Here is a tiny trained network, its code and every weight. The questions are about switching its units off for an input and a target symbol, where a switched-off unit gives its printed mean instead of its output.

import numpy as np


def w(rows, s, z=0):
    codes = np.array(rows[::2]) - 128.0
    scale = np.full(codes.shape[1], s)
    scale[-1] = z or s
    return codes * scale


def f(y):
    return y / 2 * (1 + np.tanh(0.7978845608 * (y + 0.044715 * y**3)))


def softmax(a):
    e = np.exp(a - a.max(-1, keepdims=True))
    return e / e.sum(-1, keepdims=True)


def log_softmax(a):
    a = a - a.max(-1, keepdims=True)
    return a - np.log(np.exp(a).sum(-1, keepdims=True))


def net(x, mask):
    ids = ['αγδεζηθλμξπστψω'.index(c) for c in x.split()]
    T = len(ids)
    res = E[ids] + P[:T]
    q, k, v = (res @ M[0].T for M in (Q, K, V))
    z = softmax(np.where(np.tri(T) > 0, q @ k.T / 4**0.5, -1e9)) @ v
    res = res + np.where(mask[0], z, O[0][:, -1]) @ O[0][:, :-1]
    y = f(res @ A[0][:, :-1].T + A[0][:, -1])
    res = res + np.where(mask[1:25], y, B[0][:, -1]) @ B[0][:, :-1]
    return log_softmax(res[-1] @ U[:, :-1].T + U[:, -1])


Q, K, V, O, A, B = {}, {}, {}, {}, {}, {}
E = w([
[167,61,75],'α',
[174,82,103],'γ',
[85,90,163],'δ',
[254,106,184],'ε',
[183,93,130],'ζ',
[49,85,143],'η',
[74,79,160],'θ',
[169,80,104],'λ',
[186,92,182],'μ',
[60,79,101],'ξ',
[184,78,82],'π',
[190,101,138],'σ',
[191,99,164],'τ',
[44,70,122],'ψ',
[77,94,131],'ω',
],0.017)
P = w([
[123,167,93],'0',
[69,131,103],'1',
[104,119,114],'2',
[113,108,119],'3',
[115,96,123],'4',
[118,85,127],'5',
[122,73,130],'6',
[123,61,133],'7',
[125,48,135],'8',
[126,34,138],'9',
[129,20,141],'10',
[128,2,147],'11',
[145,92,129],'12',
],0.015)
Q[0] = w([
[4,130,176],'h0',
[4,129,112],'h0',
[210,159,162],'h0',
[33,104,182],'h0',
],0.027)
K[0] = w([
[128,252,63],'h0',
[140,224,133],'h0',
[144,62,95],'h0',
[103,241,63],'h0',
],0.028)
V[0] = w([
[110,127,87],'h0',
[100,98,95],'h0',
[110,150,185],'h0',
[128,2,153],'h0',
],0.033)
O[0] = w([
[114,179,143,147],'h0',
[102,180,116,179],'h0',
[104,45,140,93],'h0',
[120,147,3,255],'h0',
],0.033,0.023)
A[0] = w([
[132,83,164,162],'n0',
[37,152,187,48],'n1',
[116,124,137,148],'n2',
[89,146,183,112],'n3',
[121,104,104,116],'n4',
[133,140,105,105],'n5',
[104,129,124,87],'n6',
[22,123,153,136],'n7',
[171,99,118,88],'n8',
[146,144,163,155],'n9',
[212,175,133,65],'n10',
[134,105,102,142],'n11',
[119,89,193,2],'n12',
[52,105,142,161],'n13',
[5,104,103,152],'n14',
[113,104,107,138],'n15',
[36,124,132,172],'n16',
[172,125,143,144],'n17',
[99,112,93,187],'n18',
[65,79,161,87],'n19',
[193,130,168,70],'n20',
[108,132,205,73],'n21',
[170,173,130,96],'n22',
[171,121,87,145],'n23',
],0.013,0.0073)
B[0] = w([
[134,140,194,141],'n0',
[40,33,99,149],'n1',
[181,148,117,129],'n2',
[73,62,162,135],'n3',
[97,168,103,189],'n4',
[115,147,127,224],'n5',
[144,150,127,150],'n6',
[124,119,23,154],'n7',
[186,163,91,141],'n8',
[52,132,135,131],'n9',
[118,79,162,155],'n10',
[89,150,135,195],'n11',
[38,230,148,135],'n12',
[106,197,141,144],'n13',
[192,88,137,254],'n14',
[115,161,117,184],'n15',
[162,162,196,167],'n16',
[91,122,72,131],'n17',
[100,116,186,254],'n18',
[147,90,125,138],'n19',
[88,85,57,131],'n20',
[137,133,253,131],'n21',
[126,133,84,176],'n22',
[158,83,171,248],'n23',
],0.025,0.046)
U = w([
[203,134,1,95],'α',
[119,240,96,2],'γ',
[123,125,203,56],'δ',
[134,111,155,172],'ε',
[133,82,88,50],'ζ',
[141,179,188,189],'η',
[206,77,238,129],'θ',
[108,201,154,102],'λ',
[246,18,118,202],'μ',
[87,161,131,97],'ξ',
[116,171,119,231],'π',
[133,63,157,111],'σ',
[192,21,95,112],'τ',
[234,245,147,164],'ψ',
[119,144,136,221],'ω',
],0.0065,0.0057)

Each question gives the input, a string of symbols that net reads in full, and the target symbol t.
The units are the heads (4 rows each of Q, K, V and O) and the neurons (one row each of A and B). Each row of codes is followed by its name. A weight is (code - 128) times the scale printed after its matrix; where a second scale follows, it is the last column's (O, A, B and U).
mask holds one flag per unit, heads first, then neurons. A switched-off unit (its flag False) gives its mean, the last column of its rows in O or B, instead of its output. The means were averaged over made-up inputs and are rounded, as every weight is.
A unit's drop is (log p(t) with every unit on - log p(t) with that unit switched off) / (log p(t) with every unit on - log p(t) with every unit switched off).
The circuit of an input: a set's keep is (log p(t) with only the set's units on - log p(t) with every unit switched off) / (log p(t) with every unit on - log p(t) with every unit switched off). Starting from the 12 units with the biggest drops (on a tie, the unit counted first), units are removed one at a time, each time the one whose removal leaves the highest keep (on an exact tie, the one counted first), for as long as the keep stays at least 0.8.
circuit, biggest first: the units of the circuit, biggest drop first
unit that matters most: the unit with the biggest drop
top k neurons: the k neurons with the biggest drops, biggest first
drop when u is switched off: that unit's drop, to one decimal
input θ α π μ ψ γ, target ψ: circuit, biggest first	[n1]
input ω η λ μ ψ μ θ θ, target σ: top 2 neurons	[n1; n7]
input ψ θ α θ θ μ η, target α: circuit, biggest first	[h0; n7; n18; n11]
input ψ ω π τ θ τ, target θ: top 2 neurons	[n23; n18]
input θ τ π ψ μ, target ψ: top 2 neurons	[n1; n14]
input ψ ψ ψ ψ θ ω θ ξ θ, target α: circuit, biggest first	[h0; n18; n7; n11]
input ε ψ α θ ψ ψ γ θ, target λ: top 2 neurons	[n12; n14]
input μ μ γ θ η μ ω ψ γ, target ψ: top 2 neurons	[n14; n23]
input ψ α μ, target α: top 2 neurons	[n22; n16]
input η γ μ ψ ψ θ ψ ω θ ψ, target τ: top 3 neurons	[n7; n1; n23]
input π θ μ, target θ: top 2 neurons	[n7; n22]
input μ α μ ψ θ ψ π, target ψ: top 2 neurons	[n14; n4]
input μ ξ θ α, target θ: circuit, biggest first	[h0; n23; n18; n7]
input ψ α μ ψ θ ψ ξ λ ψ γ θ ζ, target θ: top 2 neurons	[n23; n18]
input μ ψ π θ η, target θ: circuit, biggest first	[h0]
input δ γ ψ π, target ψ: circuit, biggest first	[h0; n1; n14; n7]
input ψ ψ ψ τ θ θ ψ ψ η θ ω, target α: top 4 neurons	[n23; n18; n7; n11]
input ψ λ ξ α α, target α: top 3 neurons	[n22; n16; n23]
input τ ψ ψ, target η: top 4 neurons	[n23; n14; n12; n18]
input ψ ψ ψ ψ θ π σ θ ψ α, target ψ: circuit, biggest first	[n1]
input θ ψ λ ψ η ψ, target ψ: top 3 neurons	[n23; n16; n13]
input ξ ξ ζ ψ α α ψ π ψ, target ζ: top 3 neurons	[n1; n23; n18]
input π μ ω ξ η θ θ, target ξ: drop when n18 is switched off	0.3
input μ ε η π ω α ξ, target θ: drop when n7 is switched off	0.2
input π ζ θ θ ψ ψ μ τ η, target ξ: drop when n0 is switched off	0.0
input μ μ ψ η σ ε ψ θ γ ψ ζ ψ η, target θ: drop when h0 is switched off	0.3
input σ ψ η θ ψ ψ μ ξ, target δ: unit that matters most	n14
